Here is a tiny trained network, its code and every weight. The questions are about switching its units off for an input and a target symbol, where a switched-off unit gives its printed mean instead of its output.

import numpy as np


def w(rows, s, z=0):
    codes = np.array(rows[::2]) - 128.0
    scale = np.full(codes.shape[1], s)
    scale[-1] = z or s
    return codes * scale


def norm(h):
    return h / np.sqrt((h * h).mean(-1, keepdims=True) + 1e-5)


def softmax(a):
    e = np.exp(a - a.max(-1, keepdims=True))
    return e / e.sum(-1, keepdims=True)


def log_softmax(a):
    a = a - a.max(-1, keepdims=True)
    return a - np.log(np.exp(a).sum(-1, keepdims=True))


def net(x, mask):
    ids = ['αβδεζηθλμξσφψω'.index(c) for c in x.split()]
    T = len(ids)
    res = E[ids] + P[:T]
    u = 0
    for l in range(2):
        r = norm(res)
        for j in range(3):
            rows = slice(3 * j, 3 * j + 3)
            q, k, v = (r @ M[l][rows].T for M in (Q, K, V))
            z = softmax(np.where(np.tri(T) > 0, q @ k.T / 3**0.5, -1e9)) @ v
            o = O[l][rows]
            res = res + np.where(mask[u + j], z, o[:, -1]) @ o[:, :-1]
        u += 3
    return log_softmax(norm(res)[-1] @ U[:, :-1].T + U[:, -1])


Q, K, V, O = {}, {}, {}, {}
E = w([
[122,136,113,136,121,131,140],'α',
[122,158,113,130,119,135,129],'β',
[141,120,107,133,123,115,151],'δ',
[90,60,168,187,118,220,160],'ε',
[126,141,117,128,123,120,140],'ζ',
[195,207,209,212,103,59,218],'η',
[130,131,108,128,119,122,129],'θ',
[83,72,90,98,135,184,49],'λ',
[119,113,129,19,8,120,180],'μ',
[223,99,129,88,172,193,126],'ξ',
[152,58,225,129,102,93,67],'σ',
[85,138,151,87,207,99,143],'φ',
[128,129,106,138,127,128,144],'ψ',
[181,117,6,172,164,7,29],'ω',
],0.002)
P = w([
[123,254,185,109,135,191,93],'0',
[144,54,72,112,124,83,211],'1',
[152,42,75,128,108,68,191],'2',
[147,48,76,132,91,73,181],'3',
[153,46,75,137,94,72,173],'4',
[161,47,72,141,83,77,142],'5',
[159,41,60,144,97,75,148],'6',
],0.00072)
Q[0] = w([
[181,176,2,189,38,43,185],'L0H1',
[112,161,252,110,162,191,136],'L0H1',
[117,65,34,121,137,90,83],'L0H1',
[184,142,31,207,15,143,139],'L0H2',
[120,201,148,76,188,59,166],'L0H2',
[89,65,221,99,191,217,64],'L0H2',
[132,48,133,162,170,146,193],'L0H3',
[146,147,128,220,97,211,201],'L0H3',
[118,21,148,95,211,104,162],'L0H3',
],0.0045)
K[0] = w([
[141,224,171,115,90,178,127],'L0H1',
[156,60,82,161,124,52,164],'L0H1',
[69,151,162,90,179,211,64],'L0H1',
[118,255,179,107,163,142,93],'L0H2',
[186,84,95,188,56,181,107],'L0H2',
[109,58,85,97,135,60,203],'L0H2',
[157,58,58,131,125,60,188],'L0H3',
[137,159,107,46,141,50,97],'L0H3',
[154,71,76,178,129,126,188],'L0H3',
],0.0053)
V[0] = w([
[96,87,156,171,211,184,85],'L0H1',
[160,133,82,109,211,148,103],'L0H1',
[163,109,131,208,144,112,226],'L0H1',
[168,130,87,216,48,223,120],'L0H2',
[40,151,171,98,252,98,232],'L0H2',
[191,189,177,102,175,122,135],'L0H2',
[88,128,115,186,74,211,114],'L0H3',
[56,154,187,150,152,220,138],'L0H3',
[178,84,131,100,159,160,100],'L0H3',
],0.0018)
O[0] = w([
[7,125,125,90,131,162,152,182],'L0H1',
[87,92,165,99,111,141,74,139],'L0H1',
[181,124,55,65,96,161,158,83],'L0H1',
[157,97,68,205,143,219,90,40],'L0H2',
[86,203,187,52,216,112,175,252],'L0H2',
[171,97,129,95,210,80,87,150],'L0H2',
[124,56,114,132,173,136,189,86],'L0H3',
[158,33,109,134,104,111,172,79],'L0H3',
[195,168,132,118,147,169,163,130],'L0H3',
],0.0018,0.0011)
Q[1] = w([
[133,134,124,124,62,73,173],'L1H1',
[101,92,240,30,112,147,175],'L1H1',
[181,153,6,254,117,101,98],'L1H1',
[97,29,146,126,128,168,90],'L1H2',
[161,67,211,63,175,151,116],'L1H2',
[70,60,181,121,148,170,103],'L1H2',
[221,144,100,195,37,33,42],'L1H3',
[131,128,231,61,192,205,90],'L1H3',
[112,123,40,169,93,13,161],'L1H3',
],0.0048)
K[1] = w([
[132,196,59,134,118,70,128],'L1H1',
[91,48,143,68,47,36,166],'L1H1',
[157,208,91,200,207,203,115],'L1H1',
[126,34,59,116,125,172,58],'L1H2',
[194,32,177,83,140,182,122],'L1H2',
[83,36,108,110,137,192,88],'L1H2',
[224,196,166,204,154,79,2],'L1H3',
[108,44,111,36,103,55,192],'L1H3',
[148,223,174,181,169,203,77],'L1H3',
],0.0045)
V[1] = w([
[121,158,129,56,57,157,67],'L1H1',
[116,181,150,54,68,127,35],'L1H1',
[140,52,238,205,140,140,93],'L1H1',
[117,237,147,154,188,122,99],'L1H2',
[135,183,177,203,103,162,105],'L1H2',
[135,119,184,192,98,209,105],'L1H2',
[204,94,223,100,152,117,73],'L1H3',
[76,187,113,83,206,218,173],'L1H3',
[76,138,255,117,126,91,191],'L1H3',
],0.0016)
O[1] = w([
[125,80,48,84,113,74,163,84],'L1H1',
[150,49,43,108,135,68,151,103],'L1H1',
[139,122,216,122,93,77,45,165],'L1H1',
[168,45,77,175,130,112,141,108],'L1H2',
[123,109,97,137,141,36,185,56],'L1H2',
[110,159,97,91,118,31,150,69],'L1H2',
[78,57,151,113,155,231,139,169],'L1H3',
[151,161,43,145,114,118,12,176],'L1H3',
[129,106,100,253,157,161,132,254],'L1H3',
],0.0017,0.0009)
U = w([
[150,209,175,165,127,148,54,121],'α',
[173,101,30,176,142,31,54,199],'β',
[253,104,130,42,182,217,125,142],'δ',
[96,233,47,143,74,171,143,162],'ε',
[166,89,110,198,182,148,117,53],'ζ',
[165,107,73,130,142,135,171,79],'η',
[144,29,239,119,109,59,82,125],'θ',
[39,144,119,198,56,58,117,9],'λ',
[205,192,168,198,111,65,220,154],'μ',
[43,56,74,62,108,189,31,65],'ξ',
[73,40,147,203,123,221,224,167],'σ',
[58,197,186,40,210,66,181,249],'φ',
[147,187,153,130,125,173,76,54],'ψ',
[123,93,75,27,31,104,221,148],'ω',
],0.0057,0.0015)

Each question gives the input, a string of symbols that net reads in full, and the target symbol t.
The units are the heads (3 rows each of Q, K, V and O). Each row of codes is followed by its name. A weight is (code - 128) times the scale printed after its matrix; where a second scale follows, it is the last column's (O and U).
mask holds one flag per head, layer by layer. A switched-off head (its flag False) gives its mean, the last column of its rows in O, instead of its output. The means were averaged over made-up inputs and are rounded, as every weight is.
A unit's drop is (log p(t) with every unit on - log p(t) with that unit switched off) / (log p(t) with every unit on - log p(t) with every unit switched off).
The circuit of an input: a set's keep is (log p(t) with only the set's units on - log p(t) with every unit switched off) / (log p(t) with every unit on - log p(t) with every unit switched off). Starting from all 6 units, units are removed one at a time, each time the one whose removal leaves the highest keep (on an exact tie, the one counted first), for as long as the keep stays at least 0.8.
circuit, biggest first: the units of the circuit, biggest drop first
most important unit: the unit with the biggest drop
which heads matter: for each layer, one digit per head in row order, 1 if its drop is at least 0.15 and else 0, layers parted by /
drop of u: that unit's drop, to one decimal
input ω λ σ α φ ε θ, target ω: which heads matter	010 / 001
input ξ ω ε ε σ θ, target ξ: circuit, biggest first	L1H3
input α α θ η δ α, target α: which heads matter	011 / 100
input α η μ ε ζ, target α: circuit, biggest first	L0H3, L1H1, L0H2
input σ δ δ φ α, target σ: which heads matter	010 / 001
input β η η η ε ζ, target β: which heads matter	010 / 000
input φ α β φ ξ β δ, target φ: which heads matter	010 / 000
input α α φ θ, target α: which heads matter	011 / 100
input ε σ λ σ η ψ, target ε: which heads matter	101 / 110
input σ ε μ δ σ η α, target σ: which heads matter	000 / 001
input λ λ ω λ μ ζ ψ, target λ: circuit, biggest first	L0H1, L0H2, L1H3, L1H2
input ξ ω φ λ η ξ β, target ξ: which heads matter	110 / 001
input λ ε ε η δ, target λ: circuit, biggest first	L0H1, L0H2, L1H2, L1H1
input μ α ω η φ ψ δ, target μ: most important unit	L0H1
input α φ φ φ β ψ β, target α: circuit, biggest first	L0H3, L0H2, L1H1, L0H1
input θ ξ λ ω δ β, target θ: which heads matter	111 / 001
input ξ β φ λ η μ α, target ξ: circuit, biggest first	L1H3, L0H1
input β ε β α, target β: drop of L0H2	0.5
input β φ ε β, target β: drop of L0H2	0.2
input λ δ σ ε δ, target λ: most important unit	L0H1
